[0.676 -6.485 0.344 0.728]
[-0.316 -1.215 1.238 0.877]
[-0.068 -0.873 -0.031 0.295]
[0.305 -1.825 -0.917 0.431]
[1.475 -1.858 -1.905 -2.411]
=>
[0.676 -6.485]
[-0.316 -1.215]
[-0.068 -0.873]

[-2.786 -0.892 4.581]
[-2.050 0.065 6.496]
[5.138 2.166 -3.317]
[-0.125 -1.861 -1.987]
=>
[-2.786 -0.892]
[-2.050 0.065]
[5.138 2.166]

[-4.152 -0.021 -2.890]
[5.056 0.306 -5.099]
[-2.888 5.585 5.498]
[-1.284 -1.065 3.260]
[-4.904 -0.478 3.360]
=>
[-4.152 -0.021]
[5.056 0.306]
[-2.888 5.585]

[3.895 3.667 3.597]
[-1.291 -1.708 -4.570]
[1.654 -6.289 -4.839]
[0.510 -2.975 -6.878]
=>
[3.895 3.667]
[-1.291 -1.708]
[1.654 -6.289]

[-1.828 2.146 -4.354 -3.039 -2.286]
[-0.711 -1.442 -1.528 0.428 1.886]
[-4.619 3.788 -3.136 -0.003 -5.408]
[2.065 1.790 1.626 1.423 -2.523]
=>
[-1.828 2.146]
[-0.711 -1.442]
[-4.619 3.788]

[-4.061 -0.556 -1.505 -2.791]
[4.282 7.431 2.565 -2.306]
[3.044 2.307 5.742 4.109]
[-5.628 4.810 0.440 0.335]
=>
[-4.061 -0.556]
[4.282 7.431]
[3.044 2.307]

[-0.491 -1.583 4.553 5.468]
[-4.795 -1.121 -2.210 -2.567]
[-5.383 -1.853 -4.868 -3.092]
=>
[-0.491 -1.583]
[-4.795 -1.121]
[-5.383 -1.853]

[-3.116 2.551 -6.360 4.211]
[2.538 2.293 3.281 2.095]
[4.902 -0.793 1.697 -1.953]
=>
[-3.116 2.551]
[2.538 2.293]
[4.902 -0.793]
---
[5.988 3.313]
[2.171 5.920]
[2.773 2.569]
=>
[3.313 2.171]

[-0.414 0.510 -0.224 0.388 -0.269]
[0.498 -0.841 -0.822 0.773 -0.092]
[0.155 -0.150 -0.144 0.236 0.132]
[-2.662 -2.602 2.299 0.895 0.200]
[0.633 -5.979 0.167 1.651 0.704]
=>
[-0.269 0.773 -0.144 -2.602 0.633]

[-1.280 4.875 4.112]
[0.018 -0.008 -0.288]
[-5.347 -2.791 -2.796]
[-3.284 2.528 1.997]
[1.445 -5.659 -5.380]
=>
[4.112 -0.008 -5.347]

[-5.059 3.320 -0.372]
[5.039 -0.613 0.488]
[5.579 -0.044 -2.165]
=>
[-0.372 -0.613 5.579]

[1.633 1.907 5.238 -3.539 -1.537]
[-1.455 -2.197 -2.984 4.746 0.549]
[0.000 -2.692 -3.451 5.435 0.343]
[-1.984 -3.672 -2.324 0.000 0.000]
[1.844 2.088 0.000 -5.205 -0.669]
=>
[-1.537 4.746 -3.451 -3.672 1.844]

[-2.532 6.197 1.628 3.161 -4.848]
[2.428 -1.808 -1.467 6.103 -5.121]
=>
[-4.848 6.103]

[-6.136 1.518 1.330]
[4.841 -1.040 -0.958]
[-2.190 0.321 0.389]
[2.565 -0.624 -0.597]
[0.832 -0.164 -0.207]
=>
[1.330 -1.040 -2.190]
